Below are the code and all the weights of a small trained network. Each question names an input and a class and asks about switching units off, where a switched-off unit gives its printed mean instead of its output.

import numpy as np


def w(rows, s, z=0):
    codes = np.array(rows[::2]) - 128.0
    scale = np.full(codes.shape[1], s)
    scale[-1] = z or s
    return codes * scale


def f(y):
    return y / 2 * (1 + np.tanh(0.7978845608 * (y + 0.044715 * y**3)))


def log_softmax(a):
    a = a - a.max(-1, keepdims=True)
    return a - np.log(np.exp(a).sum(-1, keepdims=True))


def net(x, mask):
    res = np.array(x, float).reshape(1, 6) / 4 @ E
    y = f(res @ A[0][:, :-1].T + A[0][:, -1])
    res = res + np.where(mask, y, B[0][:, -1]) @ B[0][:, :-1]
    return log_softmax(res[-1] @ U[:, :-1].T + U[:, -1])


A, B = {}, {}
E = w([
[136,136,204,177,129,214,118,82,30],'x0',
[173,136,91,142,117,34,100,106,142],'x1',
[199,100,112,171,124,77,78,160,99],'x2',
[165,97,145,72,135,183,119,192,159],'x3',
[50,164,159,79,20,156,127,203,94],'x4',
[110,178,139,226,231,113,254,171,101],'x5',
],0.0097)
A[0] = w([
[88,150,68,112,163,133,186,254,190,191],'N1',
[73,163,192,190,148,92,161,116,64,244],'N2',
[168,59,100,111,125,103,60,25,176,183],'N3',
[223,130,173,77,121,100,129,135,212,252],'N4',
[114,105,121,2,128,219,57,191,164,127],'N5',
[132,178,154,150,84,129,66,130,84,186],'N6',
[117,197,147,228,55,100,120,113,69,220],'N7',
],0.008,0.0031)
B[0] = w([
[45,154,95,105,143,108,130,150,132,218],'N1',
[245,135,147,168,163,147,170,179,133,221],'N2',
[111,51,119,160,137,122,56,59,137,237],'N3',
[57,111,142,140,94,118,111,109,155,200],'N4',
[121,214,180,175,92,166,85,99,71,244],'N5',
[203,54,234,77,134,97,129,102,60,177],'N6',
[181,99,146,93,157,128,183,152,156,202],'N7',
],0.012,0.011)
U = w([
[88,165,55,123,174,23,150,162,225,23],'0',
[187,155,102,201,208,165,179,133,137,55],'1',
[120,22,128,140,96,117,20,64,161,204],'2',
[80,190,183,136,48,229,93,158,91,250],'3',
[178,56,194,1,66,104,94,216,69,66],'4',
],0.01,0.0013)

Each question gives the input, the list of numbers given to net, and the class t.
The units are the neurons (one row each of A and B). Each row of codes is followed by its name. A weight is (code - 128) times the scale printed after its matrix; where a second scale follows, it is the last column's (A, B and U).
mask holds one flag per neuron, in row order. A switched-off neuron (its flag False) gives its mean, the last column of its row in B, instead of its output. The means were averaged over made-up inputs and are rounded, as every weight is.
A unit's drop is (log p(t) with every unit on - log p(t) with that unit switched off) / (log p(t) with every unit on - log p(t) with every unit switched off).
The circuit of an input: a set's keep is (log p(t) with only the set's units on - log p(t) with every unit switched off) / (log p(t) with every unit on - log p(t) with every unit switched off). Starting from all 7 units, units are removed one at a time, each time the one whose removal leaves the highest keep (on an exact tie, the one counted first), for as long as the keep stays at least 0.8.
units of the circuit, in order: the units of the circuit, biggest drop first
top k neurons: the k neurons with the biggest drops, biggest first
drop when u is switched off: that unit's drop, to one decimal
input [5,0,6,3,8,0], class 4: units of the circuit, in order -> (N6)
input [-1,8,-2,4,-2,2], class 0: top 3 neurons -> (N6; N5; N3)
input [-1,-4,-4,8,-8,1], class 3: units of the circuit, in order -> (N3; N5; N2; N7)
input [6,-1,8,5,2,-7], class 2: top 4 neurons -> (N3; N6; N2; N7)
input [-4,-3,-1,-1,0,-3], class 3: units of the circuit, in order -> (N5; N6)
input [-6,-2,3,1,2,0], class 0: top 3 neurons -> (N1; N6; N3)
input [-4,2,5,-1,3,8], class 0: top 3 neurons -> (N1; N5; N6)
input [-2,-8,-5,3,-8,0], class 3: units of the circuit, in order -> (N2; N3; N7)
input [-1,3,-4,8,-8,8], class 0: units of the circuit, in order -> (N1; N5)
input [6,7,2,7,4,-6], class 2: top 3 neurons -> (N3; N6; N2)
input [-1,-8,3,0,4,4], class 1: units of the circuit, in order -> (N2; N5)
input [-2,-2,0,8,6,8], class 0: top 2 neurons -> (N1; N6)
input [-2,4,-5,-5,7,5], class 1: top 2 neurons -> (N2; N4)
input [-6,-5,-3,4,2,7], class 0: units of the circuit, in order -> (N1)
input [-4,-8,5,-3,0,2], class 0: top 3 neurons -> (N5; N1; N6)
input [6,2,-4,-3,7,-7], class 4: drop when N2 is switched off -> 0.0
input [-8,-7,-4,4,0,0], class 3: drop when N5 is switched off -> 2.1
input [-3,1,6,-1,1,3], class 0: drop when N5 is switched off -> 0.2
